[ -7  -8   4  26  11 -11  26  -3   5   3   6  -2   3  -6  -6  -5  11  11] : <33> > W
[  4   1  13  24   5  -5  21   1   5  -1   0  -5   2  -6 -10   1   4   0] : <36> > N
[ -9   6  14  17   7 -11  44  10   4   1   1 -10   8 -10 -12  -3  12  -2] : <36> > G
[-6  8  5 19 14 -6 14 -6 -6  4 -3 -9 -4  1  4  2 17 13] : <39> > V
[ -7 -15 -13  16   4  -2  23   7  -3   5   5   1  -2  -1   0 -22  -6  11] : <42> > M
[ -2   6 -12  16   4  -1  19  13  -6  -2   5   0  -3  -5   0  -5   6   6] : <42> > X
[-13   0  -5  33  21 -11  15   0  -7   7   1 -13  -3  10  -6  -7  19  22] : <39> > V
[ -2   3   5   9   1 -10   0   6   2  -2  -3  -6  -3  12  -6   0   8   5] : <36> > N
[ -9   0  17  22  17 -11  57  11   2   5  -1   0   9 -12 -13 -21  22   6] : <33> > R
[  4 -13  19   7   6   0  31  -2   0  -1  -2  -7   7 -15  -3   1   9   1] : <36> > N
[ -6 -10  14  11  11  -6  37   2  -3   4   7 -10   6 -12   2  -6  13   8] : <36> > Z
[ -8   7   1   0  14  -4  23   6  -4   3   3  -2   1   0   1 -11   6  12] : <39> > H
[ -3  -4  14  31  13  -8  35  -1  19   0   1  -1   4 -10 -13 -14  16   2] : <33> > W
[ -2 -19  15  26  12  -7  35 -10   3   1   2  -7   8 -15  -6   3  14   8] : <36> > Z
[  4  31  25  -1   5  -4  41  20   7  -5   1  -3   7 -17 -18  10  20 -11] : <36> > N
[ 11 -17  15  17   8  12  35 -16 -14   0  -6  12  11 -41  22   1 -17 -10] : <42> > X
[ -8  14   7  21  11 -17  23   8   8   5   2  -5  -2  11 -19  -9  20  12] : <33> > R
[-13   4   2  20  19  -7  18  -1  -6   7   2  -5   1   3 -16 -10  16   8] : <39> > H
[ -3  15   3  13   9  -2   7   4  -5   1  -2  -2  -1 -12  -1   5  10   2] : <39> > V
[-14 -24  -6  36  13 -14  29  -1   1   6   4  -4   8   2  -8 -13   9  17] : <33> > R
[ -2  -5  11   3   5 -11  15   7   3  -2   8  -5   8   5 -11   1   7   2] : <36> > Z
[-12 -15 -23  26  13  -1  13   1  -8   5   3  -4  -2  -2   2 -25  -2  14] : <42> > M
[ -8   9 -15   9  14  -3 -14  -3 -12  -3   6  -5  -4   8   1   6  11   9] : <39> > C
[-4 25  8 -6  8 -3  3 10  1  0  3 -7 -3 11 -6  6 16  4] : <39> > V
[ 0 -2  3  9  2 -3 21  6 -2  1  2  2 -4 -5  1 -7 -1 12] : <42> > D
[ -7  -3  10   2   6  -7  25   9   1   4   5 -10   1   2 -12  -9  10   8] : <36> > N
[-11  -6   5  14   8 -12  22   3   4   3  -1   1   0   5  -8 -20   6  12] : <33> > B
[ -9  -3  19  25  15 -15  43   5   6   4  -2   0   9 -10 -10 -12  12   4] : <33> > B
[ -8   0   1  18   7 -12   4   0  12   4   2   1  -3  14 -13  -8   6  10] : <33> > R
[-10  -3 -14  15   5  -5  29  13  -3   5   4   0  -5   3  -3 -21   1  13] : <42> > M
[ 0 -1 20  1  6 -5 32  6  1  2  4 -6  4 -1 -6  1 12  3] : <36> > G
[-9  2 -5 14  5 -4 12  4 -6  5  2  4 -1 -1 -5 -3  4  1] : <39> > H
[ 0 -1  7  6  2 -6 16  6  2 -4  1 -7  5 -2 -8 10  9  3] : <36> > G
[-13  -1  -2  34 -45  -5  48  11  -6   8  -1  -4   2 -15  -5 -28   2  10] : <42> > X
[-16  -8   6  20  15 -14  29   1   4   6   4  -5   4   5  -6 -16  17   8] : <33> > W
[ -9  -2 -11   3  14  -3  30  17  -8  21   3  -1  -3  -2  -4 -27  -1   7] : <42> > M
[ 2  3 10  0  1 -4 25  6  2 -4  1 -4  5 -8 -4  5  6 -1] : <36> > Z
[ -4 -12   8  31  18 -11  34  -7   1   5   1  -2   6 -10  -7 -14   8  15] : <33> > R
[ -9  -2  -4  28  13   2  42  11 -11   4   2  -1   1 -15  -4 -22  12   2] : <42> > D
[-2 26  5  7  7 -1 12  9 -7  1  3 -5 -2  2 -1 -3 10  4] : <39> > C
[-12  18  -7  12  17  -7  25   9  -4   4   2  -8  -3   6  -8   2  22  14] : <39> > C
[-11   3 -20   2   3  -5   8  23  -8   1   5  -2  -1  15  -6 -14  -6   5] : <42> > X
[  1 -20  11  21  18 -12  36   3   2   6   6   0   7  -6  -9 -11  12  13] : <33> > R
[  0  17   3   9  13  -1  12  -2 -10  -3   4  -6  -3  -1   0  16  20   1] : <39> > V
[ -8   9   1  17  15  -4  31   5  -5   5  -2  -4   2 -12  -4  -3  17   6] : <39> > V
[ 2 -7 20 22  8 -8 36  2  3  4  0 -7  3 -7 -8 -1 12  7] : <36> > G
[-10  -4 -17   7   2  -4   1  12   1   2   4   1  -4   3  -8 -14  -5   4] : <42> > X
[ 10 -22  16  12   3  -1  22 -11   1  -2   1  -1   8 -21   9  10  -3   0] : <36> > G
[ -3  -1  20   9  12  -8  51  11   0  -4   4  -1  11 -13  -3  -3  14   3] : <36> > Z
[-19   5  -4  21  16 -13  24  12   2  11   1  -8   2   6 -16 -21  16  10] : <39> > H
[ -6  -7 -10   2   4   1  23   7  -8  -1   5   4  -1  -6  -2 -11  -1   4] : <42> > D
[-11 -10  -4  21  11 -14  22  -1   2   7   3  -7  -2   8 -10 -18  21  15] : <33> > R
[-12  22  -3  13  15  -1  21  12 -12   7   1  -8  -3  -1  -2 -10  16   9] : <39> > C
[  3  -8  30  27  12  -5  39  -9   2   5  -4  -4   5 -15  -3  -6   7   0] : <36> > G
[-16   6  -5  17  10  -6  18  15  -4   3  -1  -5  -2   3  -8 -15  11   6] : <39> > H
[ -8   7 -15   7   1  20  18  22  -5   3   6  -4  -6  -1  -6 -10  10   5] : <42> > M

[ -6   8  -2 -10   7   9   6   0   6   9   0  -3  -7 -14  -3   7   8  -2] : <38> > J
[22  2 -1 -1  5 29 -4  3 -1 -3  2 -5 -4 12  3  0  7  5] : <30> > T
[ -3   5  -1 -11  -2  25  21  -4   1   1   5  -8   7 -12 -10   1   5  -1] : <38> > J
[ 27   6  17  -5   6  29  -6  -4  -2   2  -2  -9  -6   6 -10   2   2  -3] : <30> > T
[-26   7   6  -9   4 -52   2  -3  -4   8   2 -20  -4  -9   0   1  -2   1] : <35> > Q
[  3   5   0  -8   5   8  -8   0   1  -2   4   1 -11 -28  -4   4   3   0] : <38> > J
[-13  -1  -1   4  -4 -40  17 -23   3  -5   1 -15   3  -2   4  -5  -1   2] : <31> > P
[ 17   3  -1  -3   4  36   1   5  12   6 -11 -17  -2  -1  -6   2   7  -3] : <30> > T
[-26   4   0   6   1 -62  -5  -1  -4   0   2 -38   0  -6   3  -5  -2  -1] : <35> > Q
[  2   2   0 -10   4  28  21  -3   7   5   0   6   3 -11  -1  -1   3  -2] : <38> > A
[  3   0   3 -11   5  25   9  -4   6  -4   1  21  -5 -10   0   8   6  -1] : <38> > J
[ -5   4   0 -11   8  27   6   3   3  -6   3   7   6  -9  -4   7   8  -1] : <38> > J
[ -7   2   2   0   1 -34  -5 -10   1  -9  -3 -18   1  -4   2   0   2  -3] : <35> > K
[  7   4  -3  -8   4  16  11 -15  17  -2   2   1   1  -8  -6   5   8  -2] : <38> > A
[ 20   8  -3  -5   2  32 -11   7   2   2   2  -1  -5 -12  -1  -3   5  -2] : <30> > T
[  0   1   0   3  -4 -37  18 -19   0   6  -1 -37   1   3   0 -11  -1  -3] : <31> > P
[ -1  -9   2   3  -3 -25  29 -20   4  -1   2 -38  -1  -3   3 -14   2   1] : <31> > P
[ -7   3  -1  -7   9   5  -1  -6   0  -8   1 -16  -1 -17   8   2   7   2] : <38> > J
[  3 -11   0  -2  -1 -47  14 -18  -3  -4   1 -42   0   0   5  -2  -2   1] : <31> > S
[ 10   2   1  -8   7  23  20 -14   1  -2   7  -1  -5  -9  -2   4   6  -6] : <38> > J
[-13   9   6  -2  -4 -61 -13  -9  -3  -6  -1 -24  -4  -4  -9   3  -1   4] : <35> > K
[-12   2   2   2  21 -33 -11 -10  -5  -2   3 -29   0  -1   2   7  -3  -1] : <35> > K
[ -1   6   0  -1   5 -41  -8  -4  -3   2   0 -18  -3  -6  -3   1   1   4] : <35> > K
[ 28   2   1   2   2  30   8   8  -7  -2   1 -25  -9   9  -3   2   7  -1] : <30> > L
[  2   5   1  -8   4  13   4 -15   6   3   0  -3  -5 -13  -8   2   3   1] : <38> > A
[-16   4  -3  -2   2 -41   8  -9   1   2   5 -33   0  -8   0  -4   0   8] : <35> > Q
[ -4  -4   3   3  -2 -38  13 -11   3   2  -2 -39  -1   3   8  -8  -3   0] : <31> > S
[  1  -1   1   0  -4 -22  10 -19   1  -2  -5 -32  -2   2   7 -10   2   6] : <31> > S
[-18   8   3   1   8 -55  -2 -10   0   5 -10 -27   4  -4  -2   2  -2  -2] : <35> > Q
[20  3  1 -6  2 38 -3 12 -3 -3  2  3 -4  4 -4 10  5  0] : <30> > T
[ -4   5   0  -7  14  11   2   5  -1   1  -3  -7  -9 -14  -3   2   7  -2] : <38> > J
[ -2   6   3 -10   8   9   2 -10   9   5   5   3  -5 -11  -5   7   1   7] : <38> > A
[  4   4  -3  -5   7  25  -2  -5   1  -4   2  14  -6 -16   6  14   8  -1] : <38> > J
[41  3  3 -5 -6 52  0  6  1 -1 -2 -9  0  6 -2  0  3  1] : <30> > L
[17  3  1 -5  4 31  4  6  0  0  1  0 -1  5 -7  7  4 -4] : <30> > T
[ 1  0  0 -7  2 15 -1 -4  1 -4  2 -1  4 -7 -3  6  5  5] : <38> > J
[ 35 -13   0  -1   3  42  -5  -1  -8  -1   1 -14  -4   8  -1   4   5  -1] : <30> > L
[ 27   2  -5  -2   3  47  -8  16  -4   5  -3 -10 -11   5  -4   1   9   0] : <30> > T
[  1  -4   1   4   3 -19  12 -13   1   2   2 -26  -5   0   0 -11   3   0] : <31> > P
[  4   3  -1   7   4 -32  -8   3  -2  -3   1 -25  -4  -2  -4   3   3   0] : <35> > K
[ -3   2   5   4  -5 -30 -11  -3  -6  -2   1 -19  -2  -4   1   0  -1  -2] : <35> > K
[-20   9   0  -8   4 -63  -1  -6  -1   3  -1 -29   8 -13   2  -1  -3  -6] : <35> > Q
[-2 -3  5 -8  3  8 15 -4  3 -6  2 -3  0 -8 -3  8  9 -2] : <38> > J
